Below is a small trained network, with its code and all its weights. Each question gives an input and a class and asks what happens when units are switched off, that is, made to give their printed mean instead of their output.

import numpy as np


def w(rows, s, z=0):
    codes = np.array(rows[::2]) - 128.0
    scale = np.full(codes.shape[1], s)
    scale[-1] = z or s
    return codes * scale


def norm(h):
    return h / np.sqrt((h * h).mean(-1, keepdims=True) + 1e-5)


def f(y):
    return y / 2 * (1 + np.tanh(0.7978845608 * (y + 0.044715 * y**3)))


def log_softmax(a):
    a = a - a.max(-1, keepdims=True)
    return a - np.log(np.exp(a).sum(-1, keepdims=True))


def net(x, mask):
    res = np.array(x, float).reshape(1, 2) / 4 @ E
    u = 0
    for l in range(2):
        y = f(norm(res) @ A[l][:, :-1].T + A[l][:, -1])
        res = res + np.where(mask[u : u + 6], y, B[l][:, -1]) @ B[l][:, :-1]
        u += 6
    return log_softmax(norm(res)[-1] @ U[:, :-1].T + U[:, -1])


A, B = {}, {}
E = w([
[132,122,129,85,122,71,11,133,163],'x0',
[82,184,194,129,159,124,30,121,97],'x1',
],0.011)
A[0] = w([
[65,153,191,183,165,168,180,86,145,52],'L0N0',
[142,174,182,78,155,113,93,126,116,7],'L0N1',
[162,114,75,162,174,185,186,131,121,54],'L0N2',
[22,203,198,205,254,188,96,77,75,128],'L0N3',
[149,107,142,75,99,134,134,101,90,61],'L0N4',
[75,107,108,177,116,187,109,102,151,74],'L0N5',
],0.008,0.0012)
B[0] = w([
[191,93,121,21,229,53,48,224,222,188],'L0N0',
[62,149,140,157,123,160,124,119,78,165],'L0N1',
[3,186,157,170,12,200,85,35,67,203],'L0N2',
[116,182,167,143,231,56,93,103,81,255],'L0N3',
[189,177,143,127,174,211,135,200,153,126],'L0N4',
[97,107,27,64,143,157,92,112,152,130],'L0N5',
],0.0064,0.0096)
A[1] = w([
[132,225,139,206,221,133,118,128,88,162],'L1N0',
[144,124,94,183,96,184,255,143,64,206],'L1N1',
[75,198,102,133,72,199,138,79,121,49],'L1N2',
[55,212,201,122,217,114,25,124,130,255],'L1N3',
[154,68,119,115,108,95,74,181,201,143],'L1N4',
[168,83,112,103,169,84,137,148,137,186],'L1N5',
],0.0067,0.0024)
B[1] = w([
[111,80,168,88,190,75,99,95,129,181],'L1N0',
[110,101,126,176,101,169,62,93,115,185],'L1N1',
[141,93,107,172,122,117,180,135,195,160],'L1N2',
[20,55,132,98,208,125,35,6,115,248],'L1N3',
[166,148,151,139,174,105,165,141,92,155],'L1N4',
[65,119,165,174,160,142,210,142,157,143],'L1N5',
],0.011,0.014)
U = w([
[103,67,85,233,2,218,155,57,161,236],'0',
[174,167,99,54,82,145,106,150,97,2],'1',
[140,199,92,64,75,132,119,169,112,27],'2',
[159,120,170,15,38,155,106,182,113,18],'3',
[126,227,138,84,67,122,108,145,187,23],'4',
[204,193,105,113,115,163,71,181,120,10],'5',
[48,74,165,72,231,69,23,17,100,210],'6',
[226,84,148,146,190,26,247,194,165,189],'7',
],0.0094,0.004)

Each question gives the input, the list of numbers given to net, and the class t.
The units are the neurons (one row each of A and B). Each row of codes is followed by its name. A weight is (code - 128) times the scale printed after its matrix; where a second scale follows, it is the last column's (A, B and U).
mask holds one flag per neuron, layer by layer. A switched-off neuron (its flag False) gives its mean, the last column of its row in B, instead of its output. The means were averaged over made-up inputs and are rounded, as every weight is.
A unit's drop is (log p(t) with every unit on - log p(t) with that unit switched off) / (log p(t) with every unit on - log p(t) with every unit switched off).
unit that matters most: the unit with the biggest drop
top k neurons: the k neurons with the biggest drops, biggest first
drop of u: that unit's drop, to one decimal
input [2,-3], class 7: top 4 neurons -> (L1N3 L0N2 L0N3 L0N1)
input [4,-2], class 7: unit that matters most -> L0N2
input [8,-5], class 7: top 2 neurons -> (L1N3 L0N3)
input [3,-5], class 7: top 3 neurons -> (L1N3 L0N2 L1N4)
input [6,-3], class 7: top 3 neurons -> (L0N2 L0N3 L1N3)
input [-8,-1], class 0: top 2 neurons -> (L0N3 L1N3)
input [-1,-1], class 0: top 2 neurons -> (L0N3 L1N3)
input [3,-3], class 7: top 2 neurons -> (L1N3 L0N3)
input [6,-7], class 7: drop of L0N5 -> 0.0
input [8,-7], class 7: drop of L1N3 -> 0.4
input [0,0], class 0: drop of L1N3 -> 0.5
